In the rows, 128 means zero.
Facts:
bevik {π=b, η=flafor}
bife {π=a, α=sibrul ludin lusta, η=stuplok}
bravel {π=b, η=grever}
brebim {π=c, η=stuplok}
bribrum {π=c, η=sibrul}
bridel {π=b, α=liklu soban skimor, η=sevu}
bristal {π=c, η=gedres}
brito {π=a, α=pafla, η=regifim}
broklel {π=b, η=flozek}
broplil {π=a, η=balutu}
brosivek {π=a, η=nuzen}
damus {π=c, η=sibrul}
degik {π=a, η=flozek}
dimepal {π=c, η=sibrul}
disto {π=b, η=lunos}
ditran {π=a, η=fubrun}
drabur {π=c, α=drastever droklavus noza, η=grever}
dragra {π=a, η=flogram}
drastever {π=a, η=plafluk}
drimas {π=c, η=lunos}
drogodru {π=a, η=plafluk}
droklavus {π=a, η=lunos}
dromuk {π=a, α=sumomo pebemik drastever lastim, η=flafor}
droteklan {π=c, η=flafor}
fester {π=a, α=noza, η=lunos}
fibor {π=c, η=lunos}
firos {π=a, η=flogram}
fisok {π=a, η=sibrul}
flamil {π=b, α=brosivek drimas dimepal viguk skali, η=lusta}
flatal {π=a, η=flogram}
flogram {α=fibor nenus flatal skekor, η=flozek}
foplakos {π=a, η=pezek}
gapin {π=a, η=ratru}
gofol {π=a, η=sevu}
gratru {π=a, η=flogram}
greskiskan {π=a, η=grever}
grogase {π=a, η=skirun}
grokil {η=tevak}
grolir {π=a, α=tusim nebino skigrugo droklavus padol, η=sibrul}
gruloma {π=c, η=grokil}
grustostom {π=b, η=pezek}
gufle {π=b, η=gedres}
gukim {π=b, α=foplakos, η=sibrul}
guku {π=a, α=nitim skirun luplek nebino flatal trafloro, η=flogram}
kaplis {π=a, η=flogram}
kiza {π=a, η=stuplok}
klidase {π=b, η=stuplok}
klobi {π=a, η=lunos}
klupli {π=b, η=tevak}
klutam {π=b, η=sevu}
kulodros {π=a, η=nitim}
lafim {π=c, η=flogram}
lastim {π=c, η=pezek}
lebu {π=a, η=luplek}
liklu {π=a, η=flozek}
ludin {π=a, η=lusta}
lugas {π=a, α=vomel skali, η=regifim}
lunos {η=nitim}
lusta {η=nuzen}
meko {π=c, α=gofol trafloro ninan dimepal, η=lusta}
muziner {π=b, α=tuplobor sufun klobi drimas, η=sevu}
nafliru {π=c, α=skirun tostor degik kulodros, η=grever}
nebino {π=a, η=stuplok}
nenus {π=a, η=grever}
nesteste {π=b, η=stuplok}
ninan {π=a, η=stuplok}
nostul {π=c, α=skirun drimas grogase, η=lunos}
noza {π=a, η=regifim}
nudu {π=c, α=droklavus, η=gedres}
padol {π=a, η=lunos}
pafla {π=a, η=stuplok}
pastimal {π=b, η=stuplok}
pebemik {π=b, η=lusta}
pezek {α=skigrugo, η=luplek}
piruplar {π=c, α=liklu sumomo tusim, η=flozek}
plafluk {η=nuzen}
plaval {π=a, η=nitim}
plifas {π=b, α=klidase skirun skigrun noza, η=lunos}
podrik {π=a, α=liklu firos ditran droteklan, η=luplek}
ratru {α=zostuk skesto trafloro, η=grever}
regifim {η=fubrun}
rosuflak {π=a, η=grever}
safla {π=b, α=trafloro, η=pezek}
sebu {π=a, α=sevu lebu drimas, η=sevu}
seple {π=b, η=sevu}
sevu {η=balutu}
sibrim {π=c, α=rosuflak kaplis, η=lusta}
sibrul {η=nuzen}
skali {π=b, η=sevu}
skatem {π=a, α=stakla ditran klobi viguk, η=flogram}
skekor {π=a, η=grokil}
skesto {π=a, η=nitim}
skigrugo {π=a, η=gedres}
skigrun {π=b, η=grokil}
skimor {π=a, η=stuplok}
skirun {η=luplek}
skivun {π=c, α=gapin, η=lusta}
soban {π=a, η=sibrul}
stakla {π=a, η=flogram}
stipim {π=a, η=lusta}
stistum {π=a, η=grokil}
stukil {π=a, η=pezek}
stuplok {η=tevak}
stuten {π=a, α=foplakos dragra tedrefe kulodros, η=plafluk}
sufun {π=a, η=sibrul}
sumomo {π=a, η=stuplok}
taflo {π=a, α=klobi, η=lunos}
taklir {π=b, α=gedres ditran brosivek broplil flatal skigrugo kiza skimor, η=plafluk}
tedos {π=c, α=klutam droklavus zatrik kiza skimor, η=flogram}
tedrefe {π=a, η=lunos}
tigopam {π=a, α=bribrum nesteste, η=plafluk}
togrim {π=b, α=gedres flafor seple, η=flogram}
tostor {π=a, η=gedres}
trafloro {π=c, η=gedres}
travan {π=a, η=luplek}
tridu {π=a, η=regifim}
tuplobor {π=c, η=pezek}
tusim {π=b, η=sibrul}
vebo {π=b, η=balutu}
vesas {π=b, η=nitim}
viguk {π=b, η=regifim}
visko {π=c, η=lusta}
vomel {π=a, η=flozek}
zatrik {π=b, η=skirun}
zestapim {π=a, η=sevu}
ziger {π=a, η=gedres}
zipi {π=a, α=vesas, η=pezek}
zostuk {π=c, η=pezek}
zutral {π=b, α=sufun skekor, η=flozek}

Known rows:
droteklan: [138 101 109 131 129 107 131 139 119 129 122 129 124 136 122 115 108 151
 145 123 126  99 109 208 136 159 141 153 136 124 130 126 146 132  92 159
  98 134  93]
skigrugo: [126  93 116 107 112 110 114 137 134 111 136 136 124 111 127 115 110 132
 154 148 127 111 172 165 140 125 139 143 137 135 117 120 155 126  96 178
 116 127  83]
ziger: [138  92  91 145 127 118 106 139 148 123 124 133 122 120 125 116 109 122
 164 119 126 112 148 167 139 148 147 153 139 124 127 122 156 146  91 154
 112 138  76]
padol: [136  92  94 140 124 111 101 136 138 121 126 134 122 114 126 114 111 123
 158 125 128 116 162 169 134 138 146 147 140 128 126 120 157 140  92 162
 115 133  76]
fester: [150 144 107 163 108  93  96  69 203  82 123 150 114  75 112 117 133  91
 134  18 171 114 137 146  75 147 187 151 175 104 124 130 151 250  99 160
 106 122  93]
tedrefe: [142  98 102 142 129 124 115 129 139 128 121 131 127 117 127 115 103 121
 175 106 125 108 144 170 144 154 150 159 146 124 124 123 160 147  94 140
 105 136  85]
podrik: [110 124 151  39  92 141 172 131 150  95 145 141 146 103 123 121 117 153
 169 101 119  75 175 142 144 161 142 162 157 115 104 142 152 158 107 172
 114 126 122]
skirun: [163 102  78 182 128 116 104 119 156 121 122 133 120 139 113 110 112 113
 174  46 129 106  83 178 127 186 165 158 162 112 128 121 147 172  93 134
 101 141  94]
sibrul: [147  79 114 145 123 124 108 141 152 112 124 133 112 141 114 110 123 116
 139  99 122 108  89 169 165 160 137 145 142 121 116 121 138 134  89 152
 101 131  86]
tuplobor: [136  98  82 141 132 107 116 149 130 130 117 133 120 139 117 118 121 148
 133 115 125 100 113 208 124 170 144 149 134 115 140 129 140 143  86 161
 108 140  85]
sebu: [121 120  68 111 108 142 130 147 202 101 125 150 133 111 109 125 146 134
 144  53 128  81 155 140 108 192 164 158 154  80 133 153 138 217  88 162
 132 145  97]
klutam: [145  94 101 157 121 104 111 140 122 125 126 133 125 123 112 115 128 122
 149 135 139 118 140 176 138 157 147 148 148 136 126 134 140 124 100 165
 104 137  76]
klidase: [156 105  89 184 131 109 113 135 125 127 123 132 124 117 110 115 124 109
 158 107 136 121 134 186 132 168 158 150 154 133 128 139 145 146  98 151
  97 139  78]
grokil: [141  83  91 124 110 104  87 127 132 130 122 132 124 150 119 111 117 134
 158 103 134 101 115 167 136 170 144 149 155 118 132 110 141 119  94 149
 117 138  87]
tevak: [145  90  85 139 119 110  97 132 129 127 129 133 123 144 118 112 114 127
 164 102 123 107 121 181 136 171 148 145 150 123 129 116 143 126  93 154
 113 137  89]
gedres: [141  91  98 127 118 117 112 134 130 121 135 133 123 141 118 112 113 128
 163 111 118 104 121 180 144 165 144 143 147 127 123 119 144 120  95 162
 111 134  95]
flozek: [146  92  86 141 121 111 101 133 129 126 132 133 122 142 117 111 114 124
 163 100 119 109 123 184 138 170 150 140 151 125 128 118 145 126  93 158
 111 136  90]

Rows:
No name comes twice in this set of rows, the named rows included.
[136  93  79 146 130 121 102 142 152 126 122 134 123 119 123 117 117 120
 159 112 124 111 150 167 136 157 149 149 139 117 132 125 153 151  89 151
 115 140  74] : lebu
[143 105  93 152 134 103 126 143 116 127 121 130 120 134 120 115 110 143
 147 116 123 106 118 220 125 163 148 150 137 124 131 128 149 141  90 163
 100 133  92] : brebim
[144  87 106 171 123 120 128 137 151 121 133 132 124 128 110 118 107 127
 164 122 144 119  86 160 140 152 141 158 137 136 131 130 135 126 104 162
  94 145  68] : pebemik
[138  92  79 149 123 120 116 158 137 130 125 136 128 127 108 119 137 125
 142 131 130 109 145 172 139 175 145 148 143 124 133 143 134 130  94 161
 114 146  75] : viguk
[125 137 137 103  88  57 110  90 160  65 142 153 109  93 110 115 142 139
  83 101 169 110 148 182  69 112 159 125 155 127 119 125 135 184 100 230
 113 104 100] : nudu
[118 111 170  77  79  97 128 115 183  53 146 153 116  81 116 114 137 131
 107 119 153 105 172 133 121  96 142 140 152 128  92 127 145 177 101 219
 117 101  97] : grolir
[148  82  98 152 123 121 111 132 166 118 135 135 116 149 117 112 110 120
 153 111 124 109  84 173 151 163 140 148 138 129 125 117 140 132  93 160
 103 140  91] : nuzen
[145  84  99 149 130 121 109 130 202 124 128 139 120 133 129 116 111 114
 148 143 127 107 128 170 151 154 139 160 134 138 127 123 154 157  93 161
 107 146  88] : drogodru
[129 126 132  99  99 119 138 109 170  89 135 145 130  93 120 118 121 129
 154  77 142  92 157 147 116 145 157 160 163 114 112 135 152 193 103 170
 111 123 106] : dromuk
[132  92  80 133 127 120 102 147 142 127 124 134 125 117 123 118 119 123
 158 120 121 110 165 167 136 155 148 146 137 118 131 126 152 142  89 157
 119 139  77] : stakla
[148 124 182 111 101 148 191 115 164  96 125 135 141 107 108 116 122 124
 167  53 141  79  85 146 166 182 147 187 178 115  94 155 142 188 113 129
  74 127 122] : gukim
[146  92  95 156 120 106 108 143 122 132 122 132 129 128 112 114 126 126
 153 126 138 112 141 174 138 168 148 154 154 132 129 134 141 124  99 153
 105 141  76] : klupli

Now the same elements, written a new way:
Known rows:
sumomo: [133 146 141 101  79 179  99 156 165  90 133 153 110 150 128 182 141 131
 167 131 118 129 150  85 151 162 127 132 108]
plifas: [169 148 119  92 235 140 135 127 137  97 134 134 166 122 122 132 139 102
 170 127 117 125  98 164 137 163 125 114 110]
ziger: [140 150 172  96  69 144 103 176 136  88 135 123 117 114 126 152 137 104
 179 124 119 129 106 106 135 131 125 117 131]
skali: [132 166 134  90  61 135 103 126 144  84 154 118 107  95 125 156 140 119
 186 159 112 134 113  95 133 146 125 114 150]
grustostom: [127 149 133  92  78 165 104 142 137  91 133 122 130  96 130 131 124 103
 181 138 114 132 107 112 134 144 127 113 123]
pafla: [132 152 187  96  60 155  99 172 136  87 137 129 108 121 127 167 138 102
 178 140 114 130 103  91 142 131 126 120 135]
gofol: [157 158 236  91  66 126 109 136 134  96 145 119  98 103 122 176 142 117
 172 137 111 137 103  89 137 140 126 114 138]
fisok: [129 159 138 101  63 128 105 171 134  89 132 122 112 106 128 162 157 106
 171 126 134 128  96 103 138 126 124 115 114]
flatal: [148 152 191  92  61 129 104 127 145  89 145 122 100 107 122 203 143 169
 166 135 116 128 122  84 137 165 124 117 124]
droklavus: [137 148 144  98  69 152 100 135 167  98 136 145  99 141 122 208 143 151
 167 127 111 129 170  83 154 180 127 123 103]
tostor: [174 176 146 106  89 134 103 129 139  86 133 138 123 161 123 168 137 106
 176 135 110 130 121 107 165 147 125 114 117]
fibor: [134 145 147  92  70 129 104 131 146  86 141 121 102 100 122 157 153 107
 184 134 108 131 103  82 132 137 124 110 156]
klupli: [132 150 141  90  82 156 107 146 135  87 139 120 136  96 131 135 128 102
 188 129 116 128 110 112 133 142 125 113 118]
foplakos: [150 177 163 112  68 157  98 138 136  88 134 135 128 155 121 173 140 103
 182 145 111 127 134 107 167 145 124 118 124]
nesteste: [134 157 145  91  63 183  98 135 135  88 139 123 118  99 135 143 135 103
 185 148 112 137 116  99 140 146 125 116 116]
zutral: [129 146 125  89 157 136 128 126 138  85 143 117 142 100 123 130 137 104
 186 129 122 129 101 144 132 127 129 114 164]
sufun: [133 174 131 106  66 124  99 131 147  82 138 120 103 110 121 195 137 174
 173 144 114 132 104  93 134 125 124 115 156]

Rows:
No name comes twice in this set of rows, the named rows included.
[141 167 115  92 111 162 104 127 141  85 135 137 127 131 122 142 148 100
 174 139 110 130 134 106 153 178 125 115 102] : klidase

The same elements again, as new rows of numbers:
Known rows:
tusim: [181 129 151 150 113 129 119 109 125 114 138 143 136 150 168]
lastim: [142 155 155 104 121 129 138 146 106 156 168 139 101 123 115]
stuplok: [137 102 128 125 151 119 135 138 106 137 153 155 129 132 133]
skesto: [ 77 139 131 146 126 132 127 127 136 147 133 153 152 136 128]
kiza: [119 115 102 112 114 154 147 107 136 116 139 177 136 128 138]
bife: [120 111  82 116 132 145 134 118 149 128 101 126 140 114 110]
firos: [ 90 137 131 129 123 139 154 131 129  83 141 151 130 138 133]
sibrul: [131 117 151 144 134 114 130 121  93 132 140 137 118 124 145]
sibrim: [169 141 140 140 144 142 137 122 130 149  99 100  87 104 102]
bristal: [139 144 164 117 138 130 141 144 113 151 152 149 104 127 109]
sevu: [126 111 137 126 146 109 114 145 100 126 156 131 123 121 134]
grogase: [ 86 130 122 100 107 117 131 134 100 131 134 122 144 119 122]
skirun: [110 110 121 113 138  65 133 162 105 176 126  84 132 112 124]
klutam: [161 131 143 131 121 113 111 136 128 120 158 134 145 160 159]
sebu: [111 106  94  96 138 134  99 136 122 108  67  59 135  98  86]
tostor: [ 90 122 132 109 111 116 140 126 114 127 126 139 142 131 128]
drogodru: [ 98 123 140 130 106 125 146 103 107 121 114 145 138 126 134]

Rows:
No name comes twice in this set of rows, the named rows included.
[128 120  97 114 153 193  97 131 125  30  77  73 114 101  80] : skatem
[183  90 113  86 159 145  45 163  98  69  65  23 142 110  83] : muziner
[145 141 175 146 147 136 146 136 100 165 120 135 117 115 106] : dimepal
[ 87 170  69 196 156 131 159 158 188 171  76  75 162 103 108] : guku
[158 119 148 124 129 118 100 155 107 122 134 116 157 151 140] : skali
[146 142 164 119 140 144 135 137 112 141 156 154  99 128 112] : droteklan
[155  92 109  98 130  15 114 137 194 187  75  35 123 150 133] : plifas
[139 149  80 135 117 200  96  95 152  78 116 114 107  99 115] : podrik
[147 206  75 243 154 150 105 183 177 229 104  71 211 112 134] : safla
[ 91 116 115 129 127 142 153 134 123 143 129 166 163 129 126] : ninan
[147 131 131 108 153  96 139 161 151 183  93  67 102 105  81] : nafliru
[110 131 139 139 107 147 138  93 109 111 123 151 133 121 142] : soban

